Here is a tiny trained network, its code and every weight. The questions are about switching its units off for an input and a target symbol, where a switched-off unit gives its printed mean instead of its output.

import numpy as np


def w(rows, s, z=0):
    codes = np.array(rows[::2]) - 128.0
    scale = np.full(codes.shape[1], s)
    scale[-1] = z or s
    return codes * scale


def norm(h):
    return h / np.sqrt((h * h).mean(-1, keepdims=True) + 1e-5)


def f(y):
    return np.maximum(y, 0)


def softmax(a):
    e = np.exp(a - a.max(-1, keepdims=True))
    return e / e.sum(-1, keepdims=True)


def log_softmax(a):
    a = a - a.max(-1, keepdims=True)
    return a - np.log(np.exp(a).sum(-1, keepdims=True))


def net(x, mask):
    ids = ['βγξστφω'.index(c) for c in x.split()]
    T = len(ids)
    res = E[ids] + P[:T]
    u = 0
    for l in range(2):
        r = norm(res)
        for j in range(2):
            rows = slice(2 * j, 2 * j + 2)
            q, k, v = (r @ M[l][rows].T for M in (Q, K, V))
            z = softmax(np.where(np.tri(T) > 0, q @ k.T / 2**0.5, -1e9)) @ v
            o = O[l][rows]
            res = res + np.where(mask[u + j], z, o[:, -1]) @ o[:, :-1]
        u += 2
        y = f(norm(res) @ A[l][:, :-1].T + A[l][:, -1])
        res = res + np.where(mask[u : u + 4], y, B[l][:, -1]) @ B[l][:, :-1]
        u += 4
    return log_softmax(norm(res)[-1] @ U[:, :-1].T + U[:, -1])


Q, K, V, O, A, B = {}, {}, {}, {}, {}, {}
E = w([
[213,162,152,107,137],'β',
[154,69,111,99,107],'γ',
[15,134,111,4,141],'ξ',
[134,106,104,94,68],'σ',
[113,211,119,140,61],'τ',
[104,63,169,106,105],'φ',
[156,116,128,147,167],'ω',
],0.022)
P = w([
[128,128,164,191,141],'0',
[183,151,51,71,223],'1',
[95,153,122,139,113],'2',
[138,103,200,105,252],'3',
[97,148,112,134,115],'4',
[169,243,176,206,180],'5',
[120,139,109,85,103],'6',
],0.012)
Q[0] = w([
[74,90,208,93,143],'0.h0',
[18,146,129,7,188],'0.h0',
[126,165,155,95,203],'0.h1',
[111,154,58,88,171],'0.h1',
],0.014)
K[0] = w([
[170,95,120,84,162],'0.h0',
[53,185,95,7,181],'0.h0',
[113,150,120,108,165],'0.h1',
[54,135,127,110,150],'0.h1',
],0.016)
V[0] = w([
[166,161,122,8,157],'0.h0',
[66,168,178,131,156],'0.h0',
[118,146,71,93,112],'0.h1',
[184,97,138,222,27],'0.h1',
],0.013)
O[0] = w([
[94,158,180,249,133,254],'0.h0',
[92,122,2,141,163,118],'0.h0',
[177,115,146,180,75,166],'0.h1',
[99,236,132,41,135,50],'0.h1',
],0.0085,0.0047)
A[0] = w([
[3,129,134,130,14,124],'0.n0',
[161,160,132,206,157,141],'0.n1',
[147,129,182,129,176,236],'0.n2',
[175,60,113,152,175,255],'0.n3',
],0.015,0.0023)
B[0] = w([
[154,115,189,133,1,254],'0.n0',
[63,128,199,135,169,204],'0.n1',
[71,181,118,192,126,202],'0.n2',
[105,173,151,107,62,226],'0.n3',
],0.017,0.0086)
Q[1] = w([
[12,206,124,92,201],'1.h0',
[184,114,73,211,210],'1.h0',
[33,241,95,68,110],'1.h1',
[2,224,95,135,194],'1.h1',
],0.017)
K[1] = w([
[93,180,134,6,180],'1.h0',
[199,144,177,179,174],'1.h0',
[93,171,171,48,102],'1.h1',
[51,149,169,82,187],'1.h1',
],0.022)
V[1] = w([
[250,135,168,75,151],'1.h0',
[166,147,220,112,137],'1.h0',
[112,150,63,86,171],'1.h1',
[137,138,140,212,147],'1.h1',
],0.022)
O[1] = w([
[130,247,163,6,99,55],'1.h0',
[171,161,244,133,154,205],'1.h0',
[187,169,167,202,95,1],'1.h1',
[225,163,72,63,182,96],'1.h1',
],0.013,0.011)
A[1] = w([
[1,219,37,187,173,252],'1.n0',
[131,167,187,134,25,114],'1.n1',
[160,199,206,121,186,224],'1.n2',
[177,215,56,103,46,132],'1.n3',
],0.017,0.0036)
B[1] = w([
[190,204,39,45,59,181],'1.n0',
[144,157,64,145,243,249],'1.n1',
[119,21,64,127,89,214],'1.n2',
[250,92,202,196,52,151],'1.n3',
],0.018,0.015)
U = w([
[159,87,69,110,204,39],'β',
[100,105,141,1,183,78],'γ',
[112,47,151,143,69,172],'ξ',
[143,149,158,32,19,253],'σ',
[182,178,156,195,115,108],'τ',
[86,138,228,139,174,137],'φ',
[74,209,70,113,113,99],'ω',
],0.012,0.003)

Each question gives the input, a string of symbols that net reads in full, and the target symbol t.
The units are the heads (2 rows each of Q, K, V and O) and the neurons (one row each of A and B). Each row of codes is followed by its name. A weight is (code - 128) times the scale printed after its matrix; where a second scale follows, it is the last column's (O, A, B and U).
mask holds one flag per unit, layer by layer, with each layer's heads first. A switched-off unit (its flag False) gives its mean, the last column of its rows in O or B, instead of its output. The means were averaged over made-up inputs and are rounded, as every weight is.
A unit's drop is (log p(t) with every unit on - log p(t) with that unit switched off) / (log p(t) with every unit on - log p(t) with every unit switched off).
The circuit of an input: a set's keep is (log p(t) with only the set's units on - log p(t) with every unit switched off) / (log p(t) with every unit on - log p(t) with every unit switched off). Starting from all 12 units, units are removed one at a time, each time the one whose removal leaves the highest keep (on an exact tie, the one counted first), for as long as the keep stays at least 0.8.
units of the circuit, in order: the units of the circuit, biggest drop first
k most important neurons: the k neurons with the biggest drops, biggest first
k most important neurons of layer l: the k neurons of layer l with the biggest drops, biggest first
heads that matter: for each layer, one digit per head in row order, 1 if its drop is at least 0.15 and else 0, layers parted by /
input γ γ τ β σ σ, target φ: units of the circuit, in order : [0.h0, 1.n0, 0.n0, 1.h0]
input ξ ω ω γ ξ φ, target β: units of the circuit, in order : [1.h1]
input φ γ τ τ, target ω: units of the circuit, in order : [0.h1, 1.h0, 0.n0, 0.n2]
input β β σ, target σ: heads that matter : 00 / 11
input ξ σ β σ τ τ, target β: units of the circuit, in order : [1.h1, 1.h0, 0.h1]
input ω β γ σ, target τ: units of the circuit, in order : [0.h1, 1.h1, 0.n0, 0.h0]
input γ γ γ ω, target φ: heads that matter : 11 / 10
input τ φ ω ω, target σ: heads that matter : 10 / 00
input ω β φ ω ω φ, target τ: units of the circuit, in order : [1.h1, 0.h0, 0.n0]
input φ γ γ ω β, target β: 3 most important neurons of layer 1 : [1.n1, 1.n0, 1.n2]
input σ β τ ξ β τ τ, target ξ: heads that matter : 01 / 10
input τ ω γ γ, target σ: heads that matter : 10 / 01
input φ φ σ ω, target ω: units of the circuit, in order : [0.n2, 1.n0]
input γ σ γ γ τ ξ, target φ: 2 most important neurons of layer 0 : [0.n0, 0.n3]
input γ β β γ ω σ, target φ: heads that matter : 11 / 11
input φ σ β, target β: units of the circuit, in order : [1.n1]
input ω γ φ γ, target τ: heads that matter : 11 / 01
input τ ξ τ ξ ξ ω, target σ: 2 most important neurons of layer 1 : [1.n1, 1.n0]
input γ τ φ ω γ τ, target φ: heads that matter : 11 / 11
input ξ β σ ω σ γ, target β: units of the circuit, in order : [0.n0]
input τ β ω τ, target σ: 2 most important neurons of layer 1 : [1.n0, 1.n1]
input β β γ β, target ξ: units of the circuit, in order : [1.n1, 0.n0]
input τ γ σ γ φ τ, target σ: 3 most important neurons : [0.n1, 0.n0, 1.n3]
